Below are the code and all the weights of a small trained network. Each question names an input and a target symbol and asks about switching units off, where a switched-off unit gives its printed mean instead of its output.

import numpy as np


def w(rows, s, z=0):
    codes = np.array(rows[::2]) - 128.0
    scale = np.full(codes.shape[1], s)
    scale[-1] = z or s
    return codes * scale


def f(y):
    return y / 2 * (1 + np.tanh(0.7978845608 * (y + 0.044715 * y**3)))


def softmax(a):
    e = np.exp(a - a.max(-1, keepdims=True))
    return e / e.sum(-1, keepdims=True)


def log_softmax(a):
    a = a - a.max(-1, keepdims=True)
    return a - np.log(np.exp(a).sum(-1, keepdims=True))


def net(x, mask):
    ids = ['αγδεηλπω'.index(c) for c in x.split()]
    T = len(ids)
    res = E[ids] + P[:T]
    u = 0
    for l in range(2):
        q, k, v = (res @ M[l].T for M in (Q, K, V))
        z = softmax(np.where(np.tri(T) > 0, q @ k.T / 3**0.5, -1e9)) @ v
        res = res + np.where(mask[u], z, O[l][:, -1]) @ O[l][:, :-1]
        u += 1
        y = f(res @ A[l][:, :-1].T + A[l][:, -1])
        res = res + np.where(mask[u : u + 8], y, B[l][:, -1]) @ B[l][:, :-1]
        u += 8
    return log_softmax(res[-1] @ U[:, :-1].T + U[:, -1])


Q, K, V, O, A, B = {}, {}, {}, {}, {}, {}
E = w([
[139,101,85,125,121,163],'α',
[105,90,109,157,47,180],'γ',
[156,126,101,17,176,117],'δ',
[130,2,68,83,156,141],'ε',
[93,145,165,64,109,91],'η',
[209,102,72,54,79,203],'λ',
[175,72,142,145,184,170],'π',
[154,105,113,129,97,74],'ω',
],0.018)
P = w([
[70,148,99,119,184,135],'0',
[124,71,190,124,121,169],'1',
[131,79,196,115,141,171],'2',
[116,116,199,134,145,160],'3',
[85,107,213,112,147,132],'4',
[87,104,250,105,143,136],'5',
[86,125,255,100,131,127],'6',
],0.0084)
Q[0] = w([
[210,151,30,236,149,111],'L0H1',
[61,105,82,72,227,254],'L0H1',
[210,46,191,178,137,228],'L0H1',
],0.0062)
K[0] = w([
[177,118,254,88,80,174],'L0H1',
[171,137,139,195,135,207],'L0H1',
[192,142,253,166,210,160],'L0H1',
],0.0077)
V[0] = w([
[36,166,168,93,134,124],'L0H1',
[49,219,172,207,230,132],'L0H1',
[208,253,207,80,93,92],'L0H1',
],0.0065)
O[0] = w([
[57,238,106,153,164,121,101],'L0H1',
[178,235,2,223,194,206,1],'L0H1',
[249,121,223,80,113,91,72],'L0H1',
],0.0082,0.0079)
A[0] = w([
[110,161,110,107,124,180,184],'L0N1',
[165,73,158,232,73,169,212],'L0N2',
[185,121,182,93,146,90,54],'L0N3',
[111,109,134,168,129,169,181],'L0N4',
[85,234,156,59,198,100,247],'L0N5',
[160,177,79,84,21,188,7],'L0N6',
[90,254,33,82,212,139,32],'L0N7',
[134,137,132,202,43,139,128],'L0N8',
],0.0081,0.0013)
B[0] = w([
[189,141,4,193,104,192,129],'L0N1',
[172,107,85,1,213,126,185],'L0N2',
[103,125,92,175,112,205,255],'L0N3',
[149,129,129,67,165,143,140],'L0N4',
[225,185,119,179,90,176,223],'L0N5',
[132,176,229,180,219,162,183],'L0N6',
[191,145,154,235,177,38,153],'L0N7',
[181,91,60,100,130,154,124],'L0N8',
],0.007,0.0048)
Q[1] = w([
[169,55,117,102,136,176],'L1H1',
[151,2,226,117,115,163],'L1H1',
[162,94,128,10,133,134],'L1H1',
],0.0065)
K[1] = w([
[62,129,225,68,109,69],'L1H1',
[94,202,208,193,146,161],'L1H1',
[108,212,240,92,2,1],'L1H1',
],0.007)
V[1] = w([
[115,195,119,157,115,194],'L1H1',
[211,156,110,95,158,240],'L1H1',
[255,118,198,228,167,72],'L1H1',
],0.007)
O[1] = w([
[49,148,100,192,33,219,3],'L1H1',
[45,254,144,35,196,168,105],'L1H1',
[252,193,111,57,124,109,78],'L1H1',
],0.0086,0.003)
A[1] = w([
[92,149,65,155,98,210,68],'L1N1',
[73,180,173,155,59,82,145],'L1N2',
[78,102,147,188,108,192,120],'L1N3',
[84,253,160,115,171,12,3],'L1N4',
[164,147,34,86,67,173,72],'L1N5',
[161,1,53,114,146,145,94],'L1N6',
[90,133,27,114,121,140,224],'L1N7',
[211,126,78,30,123,121,61],'L1N8',
],0.0083,0.0036)
B[1] = w([
[208,152,118,141,74,170,131],'L1N1',
[144,68,158,253,188,168,137],'L1N2',
[46,48,42,124,125,96,161],'L1N3',
[95,142,69,118,88,169,146],'L1N4',
[85,254,82,129,177,145,164],'L1N5',
[107,161,212,152,148,73,247],'L1N6',
[238,172,94,211,108,160,138],'L1N7',
[128,113,73,156,105,51,205],'L1N8',
],0.0072,0.014)
U = w([
[253,110,170,188,65,34,134],'α',
[47,176,233,34,43,157,101],'γ',
[195,104,117,166,87,128,124],'δ',
[108,176,173,168,69,127,156],'ε',
[96,169,79,68,79,65,144],'η',
[138,100,103,137,65,152,68],'λ',
[134,137,134,134,218,166,192],'π',
[78,115,84,103,111,78,3],'ω',
],0.0063,0.0042)

Each question gives the input, a string of symbols that net reads in full, and the target symbol t.
The units are the heads (3 rows each of Q, K, V and O) and the neurons (one row each of A and B). Each row of codes is followed by its name. A weight is (code - 128) times the scale printed after its matrix; where a second scale follows, it is the last column's (O, A, B and U).
mask holds one flag per unit, layer by layer, with each layer's heads first. A switched-off unit (its flag False) gives its mean, the last column of its rows in O or B, instead of its output. The means were averaged over made-up inputs and are rounded, as every weight is.
A unit's drop is (log p(t) with every unit on - log p(t) with that unit switched off) / (log p(t) with every unit on - log p(t) with every unit switched off).
The circuit of an input: a set's keep is (log p(t) with only the set's units on - log p(t) with every unit switched off) / (log p(t) with every unit on - log p(t) with every unit switched off). Starting from the 12 units with the biggest drops (on a tie, the unit counted first), units are removed one at a time, each time the one whose removal leaves the highest keep (on an exact tie, the one counted first), for as long as the keep stays at least 0.8.
units of the circuit, in order: the units of the circuit, biggest drop first
most important unit: the unit with the biggest drop
top k neurons: the k neurons with the biggest drops, biggest first
top k neurons in layer l: the k neurons of layer l with the biggest drops, biggest first
drop when u is switched off: that unit's drop, to one decimal
input α ε π λ ω λ, target α: units of the circuit, in order -> (L1H1)
input η δ α γ, target η: top 2 neurons -> (L0N7; L0N5)
input λ λ η δ ε, target α: units of the circuit, in order -> (L1H1; L0H1)
input η δ γ π, target η: top 3 neurons in layer 0 -> (L0N7; L0N5; L0N2)
input α π ω λ, target α: top 2 neurons in layer 0 -> (L0N1; L0N3)
input ε α λ ω η ω α, target ω: top 2 neurons -> (L1N3; L0N7)
input λ δ π λ, target π: units of the circuit, in order -> (L0N6; L0H1; L1H1)
input ε ω λ η, target ω: units of the circuit, in order -> (L0H1; L1H1; L1N3)
input λ λ ε λ ω δ, target α: units of the circuit, in order -> (L1H1; L0H1)
input ε η α η η, target ω: units of the circuit, in order -> (L0H1; L1N3; L1H1)
input ε ε ε ε, target ω: units of the circuit, in order -> (L0H1; L1H1; L1N3)
input ω α δ, target α: units of the circuit, in order -> (L1H1; L0N5)
input λ π λ, target π: units of the circuit, in order -> (L0H1; L0N6; L1H1)
input η λ α, target η: top neuron in layer 0 -> (L0N7)
input ω δ λ λ, target γ: top 3 neurons in layer 0 -> (L0N6; L0N7; L0N8)
input η λ δ ω λ γ λ, target η: top 3 neurons in layer 1 -> (L1N8; L1N5; L1N6)
input λ λ ε γ, target γ: top 2 neurons -> (L0N2; L0N3)
input δ λ λ λ λ α, target γ: top 2 neurons in layer 0 -> (L0N6; L0N3)
input λ γ ε, target γ: top 2 neurons in layer 1 -> (L1N6; L1N8)
input η λ ε δ δ δ, target η: top 2 neurons in layer 1 -> (L1N8; L1N5)
input η δ δ, target η: most important unit -> L0H1
input η δ λ α α ω, target η: top 2 neurons -> (L0N5; L0N7)
input λ α α, target γ: top 3 neurons in layer 1 -> (L1N8; L1N6; L1N2)
input η δ γ α α λ λ, target η: top 3 neurons in layer 0 -> (L0N7; L0N5; L0N3)
input λ δ α λ η δ α, target α: top 2 neurons in layer 1 -> (L1N5; L1N6)
input ω ω ε ω γ ε γ, target α: drop when L1H1 is switched off -> 1.4
input δ α ω α ω ε, target α: most important unit -> L1H1
input ε δ γ, target ω: drop when L1N6 is switched off -> -0.1
input η δ λ ε, target η: drop when L1N8 is switched off -> 0.3
input ε δ ε, target ω: drop when L1N6 is switched off -> -0.1
